Here is a tiny trained network, its code and every weight. The questions are about switching its units off for an input and a class, where a switched-off unit gives its printed mean instead of its output.

import numpy as np


def w(rows, s, z=0):
    codes = np.array(rows[::2]) - 128.0
    scale = np.full(codes.shape[1], s)
    scale[-1] = z or s
    return codes * scale


def f(y):
    return y / 2 * (1 + np.tanh(0.7978845608 * (y + 0.044715 * y**3)))


def log_softmax(a):
    a = a - a.max(-1, keepdims=True)
    return a - np.log(np.exp(a).sum(-1, keepdims=True))


def net(x, mask):
    res = np.array(x, float).reshape(1, 8) / 4 @ E
    y = f(res @ A[0][:, :-1].T + A[0][:, -1])
    res = res + np.where(mask, y, B[0][:, -1]) @ B[0][:, :-1]
    return log_softmax(res[-1] @ U[:, :-1].T + U[:, -1])


A, B = {}, {}
E = w([
[190,62,36,75,88],'x0',
[160,109,170,168,144],'x1',
[119,137,135,129,131],'x2',
[146,126,203,199,2],'x3',
[119,136,133,132,130],'x4',
[151,106,203,193,158],'x5',
[211,198,145,13,127],'x6',
[115,149,154,125,138],'x7',
],0.0074)
A[0] = w([
[138,148,189,85,133,166],'n0',
[21,121,105,137,149,31],'n1',
[180,165,94,135,246,2],'n2',
[196,61,186,161,169,225],'n3',
[127,105,169,163,156,192],'n4',
[129,141,135,177,66,41],'n5',
[56,15,112,159,144,87],'n6',
[138,82,101,206,137,146],'n7',
[206,195,181,42,164,229],'n8',
[96,127,109,47,97,224],'n9',
[96,159,41,98,207,84],'n10',
[57,116,94,251,180,24],'n11',
[94,110,163,120,37,116],'n12',
[131,86,76,112,123,58],'n13',
[113,78,124,88,213,137],'n14',
[115,135,114,128,255,105],'n15',
[162,232,161,158,153,254],'n16',
[62,211,130,98,174,104],'n17',
],0.0094,0.0025)
B[0] = w([
[80,127,135,122,168,164],'n0',
[140,106,123,79,159,162],'n1',
[219,113,151,84,99,181],'n2',
[69,172,41,92,65,184],'n3',
[49,127,67,157,95,167],'n4',
[215,196,208,109,139,159],'n5',
[156,117,130,98,215,196],'n6',
[137,137,66,52,176,177],'n7',
[54,87,76,127,194,253],'n8',
[170,57,114,176,203,205],'n9',
[203,119,152,186,53,222],'n10',
[54,127,224,101,166,207],'n11',
[225,225,171,120,200,174],'n12',
[123,104,180,62,65,158],'n13',
[202,245,151,174,2,187],'n14',
[208,181,151,159,45,199],'n15',
[102,27,94,158,121,198],'n16',
[103,79,169,153,93,187],'n17',
],0.0054,0.0076)
U = w([
[167,131,131,167,153,254],'0',
[245,181,231,155,72,39],'1',
[66,104,116,67,66,223],'2',
[115,90,125,61,254,58],'3',
[114,64,195,67,70,28],'4',
[117,214,12,193,170,70],'5',
],0.007,0.0025)

Each question gives the input, the list of numbers given to net, and the class t.
The units are the neurons (one row each of A and B). Each row of codes is followed by its name. A weight is (code - 128) times the scale printed after its matrix; where a second scale follows, it is the last column's (A, B and U).
mask holds one flag per neuron, in row order. A switched-off neuron (its flag False) gives its mean, the last column of its row in B, instead of its output. The means were averaged over made-up inputs and are rounded, as every weight is.
A unit's drop is (log p(t) with every unit on - log p(t) with that unit switched off) / (log p(t) with every unit on - log p(t) with every unit switched off).
The circuit of an input: a set's keep is (log p(t) with only the set's units on - log p(t) with every unit switched off) / (log p(t) with every unit on - log p(t) with every unit switched off). Starting from the 12 units with the biggest drops (on a tie, the unit counted first), units are removed one at a time, each time the one whose removal leaves the highest keep (on an exact tie, the one counted first), for as long as the keep stays at least 0.8.
units of the circuit, in order: the units of the circuit, biggest drop first
most important unit: the unit with the biggest drop
top k neurons: the k neurons with the biggest drops, biggest first
drop of u: that unit's drop, to one decimal
input [3,2,-7,4,7,5,-4,8], class 5: units of the circuit, in order : [n3; n4; n13]
input [5,8,4,2,4,6,-6,-6], class 2: units of the circuit, in order : [n3]
input [-3,-3,-3,-7,2,8,6,5], class 1: top 4 neurons : [n15; n14; n2; n10]
input [0,1,5,-8,7,3,8,-6], class 1: top 2 neurons : [n14; n15]
input [-4,1,0,5,5,-2,7,-4], class 3: units of the circuit, in order : [n8; n14; n10]
input [-4,8,2,4,6,2,-4,-2], class 2: units of the circuit, in order : [n3; n4]
input [-8,5,-2,-3,4,-8,0,5], class 4: top 3 neurons : [n17; n12; n16]
input [-7,-2,-3,1,3,-2,8,6], class 3: units of the circuit, in order : [n8; n14]
input [1,5,3,-8,-3,-6,-6,-6], class 1: top 4 neurons : [n14; n10; n15; n8]
input [-6,7,-3,-6,-1,5,5,-3], class 2: top 2 neurons : [n8; n3]
input [-2,2,2,2,7,7,-1,-8], class 5: top 2 neurons : [n3; n4]
input [-4,-3,5,0,-1,-5,-8,-6], class 3: top 2 neurons : [n6; n11]
input [5,-7,0,-6,-8,-5,-6,0], class 0: top 2 neurons : [n10; n9]
input [-7,1,6,6,-6,-7,8,-4], class 3: most important unit : n8
input [7,0,3,5,1,-8,8,4], class 3: drop of n8 : 0.2
input [3,8,-4,4,2,1,5,-5], class 2: drop of n3 : 0.3
input [6,-2,-5,2,0,-4,-6,4], class 3: drop of n6 : 0.3
input [-8,-6,8,5,0,-6,8,0], class 3: drop of n4 : 0.0
